Below is a small trained network, with its code and all its weights. Each question gives an input and a class and asks what happens when units are switched off, that is, made to give their printed mean instead of their output.

import numpy as np


def w(rows, s, z=0):
    codes = np.array(rows[::2]) - 128.0
    scale = np.full(codes.shape[1], s)
    scale[-1] = z or s
    return codes * scale


def norm(h):
    return h / np.sqrt((h * h).mean(-1, keepdims=True) + 1e-5)


def f(y):
    return np.maximum(y, 0)


def log_softmax(a):
    a = a - a.max(-1, keepdims=True)
    return a - np.log(np.exp(a).sum(-1, keepdims=True))


def net(x, mask):
    res = np.array(x, float).reshape(1, 6) / 4 @ E
    u = 0
    for l in range(3):
        y = f(norm(res) @ A[l][:, :-1].T + A[l][:, -1])
        res = res + np.where(mask[u : u + 6], y, B[l][:, -1]) @ B[l][:, :-1]
        u += 6
    return log_softmax(norm(res)[-1] @ U[:, :-1].T + U[:, -1])


A, B = {}, {}
E = w([
[124,128,128,130,125,125],'x0',
[155,186,128,6,31,103],'x1',
[34,79,95,54,103,199],'x2',
[199,29,1,172,59,139],'x3',
[118,131,127,134,114,128],'x4',
[133,125,129,123,132,126],'x5',
],0.0069)
A[0] = w([
[17,90,12,70,154,158,253],'L0N0',
[190,49,49,44,65,41,86],'L0N1',
[213,159,128,29,40,96,113],'L0N2',
[170,181,110,208,124,153,175],'L0N3',
[125,254,166,42,103,96,110],'L0N4',
[47,132,246,144,213,137,207],'L0N5',
],0.006,0.0023)
B[0] = w([
[70,58,140,134,224,179,239],'L0N0',
[100,180,117,185,130,184,198],'L0N1',
[98,254,120,97,103,166,204],'L0N2',
[130,156,139,137,108,70,174],'L0N3',
[161,104,205,134,74,92,210],'L0N4',
[109,196,88,136,128,239,255],'L0N5',
],0.0079,0.0064)
A[1] = w([
[112,149,234,2,108,109,142],'L1N0',
[52,154,222,55,193,154,62],'L1N1',
[47,137,151,76,150,161,44],'L1N2',
[150,108,99,251,126,154,55],'L1N3',
[111,121,212,235,192,138,4],'L1N4',
[129,104,25,72,45,121,139],'L1N5',
],0.0069,0.0034)
B[1] = w([
[129,11,137,135,179,106,230],'L1N0',
[184,185,63,147,117,93,253],'L1N1',
[107,131,55,77,126,95,206],'L1N2',
[155,72,143,58,88,63,210],'L1N3',
[162,185,66,123,57,139,206],'L1N4',
[122,187,162,113,173,189,168],'L1N5',
],0.012,0.0048)
A[2] = w([
[186,211,82,114,70,158,19],'L2N0',
[41,24,119,92,170,85,90],'L2N1',
[104,130,114,80,51,116,128],'L2N2',
[90,101,105,22,160,75,4],'L2N3',
[140,208,207,101,133,130,224],'L2N4',
[80,169,146,2,151,180,52],'L2N5',
],0.0095,0.0037)
B[2] = w([
[128,229,188,169,89,155,231],'L2N0',
[152,134,254,241,96,115,208],'L2N1',
[189,135,79,177,216,94,173],'L2N2',
[239,133,104,117,14,111,170],'L2N3',
[76,42,205,107,162,160,253],'L2N4',
[116,111,8,139,143,59,230],'L2N5',
],0.0073,0.0063)
U = w([
[134,253,175,184,100,164,106],'0',
[177,73,56,114,85,25,150],'1',
[42,156,15,71,174,190,234],'2',
[81,34,132,194,145,177,5],'3',
[97,96,234,54,155,87,118],'4',
],0.013,0.0021)

Each question gives the input, the list of numbers given to net, and the class t.
The units are the neurons (one row each of A and B). Each row of codes is followed by its name. A weight is (code - 128) times the scale printed after its matrix; where a second scale follows, it is the last column's (A, B and U).
mask holds one flag per neuron, layer by layer. A switched-off neuron (its flag False) gives its mean, the last column of its row in B, instead of its output. The means were averaged over made-up inputs and are rounded, as every weight is.
A unit's drop is (log p(t) with every unit on - log p(t) with that unit switched off) / (log p(t) with every unit on - log p(t) with every unit switched off).
unit that matters most: the unit with the biggest drop
top k neurons: the k neurons with the biggest drops, biggest first
top k neurons in layer l: the k neurons of layer l with the biggest drops, biggest first
input [-5,1,-4,4,8,-2], class 0: unit that matters most => L0N0
input [-3,0,1,-4,5,0], class 2: top 2 neurons => (L0N5; L2N1)
input [-7,-7,0,6,-7,-4], class 1: top 2 neurons => (L1N3; L2N4)
input [-2,0,3,3,0,-6], class 3: top 2 neurons => (L2N1; L0N5)
input [-7,-7,1,-8,1,3], class 2: top 3 neurons => (L0N5; L2N1; L0N4)
input [-7,1,3,-1,4,-5], class 1: top 2 neurons => (L0N1; L2N3)
input [2,8,-1,-1,-8,-6], class 4: top 3 neurons in layer 0 => (L0N4; L0N5; L0N0)
input [2,-1,2,8,8,6], class 3: top 2 neurons => (L1N1; L0N5)
input [5,-1,1,-3,3,-4], class 2: top 3 neurons => (L2N1; L0N5; L1N2)
input [3,1,-2,6,-3,-6], class 0: top 2 neurons => (L1N5; L2N0)
input [7,7,2,8,6,-3], class 2: top 2 neurons in layer 1 => (L1N1; L1N5)
input [2,7,-5,0,0,-2], class 4: top 3 neurons in layer 1 => (L1N0; L1N1; L1N4)
input [6,8,5,-1,-4,3], class 1: top 3 neurons => (L1N0; L0N5; L0N4)
input [3,6,5,0,7,7], class 1: top neuron => (L0N5)
input [8,6,-1,-7,5,6], class 4: top 2 neurons in layer 1 => (L1N0; L1N3)
input [4,0,2,7,8,5], class 3: top 2 neurons => (L0N5; L1N1)
input [2,-2,2,-8,1,-3], class 2: top 2 neurons in layer 1 => (L1N2; L1N0)
input [0,5,1,-6,3,-7], class 1: top 2 neurons in layer 1 => (L1N0; L1N1)
input [-5,4,-3,0,4,0], class 4: top 2 neurons in layer 1 => (L1N0; L1N1)
input [-6,3,-1,4,0,3], class 0: unit that matters most => L2N0
input [-8,1,8,-2,-1,-3], class 1: top 3 neurons in layer 0 => (L0N1; L0N2; L0N5)
input [-2,-3,2,-7,-5,0], class 2: top 3 neurons => (L0N5; L2N1; L1N2)
input [-1,-7,2,-5,1,7], class 2: top 2 neurons in layer 0 => (L0N5; L0N4)
input [-6,-8,4,-2,-3,1], class 2: top 2 neurons in layer 1 => (L1N0; L1N4)
input [6,-4,2,0,-6,7], class 2: top 2 neurons in layer 1 => (L1N0; L1N4)
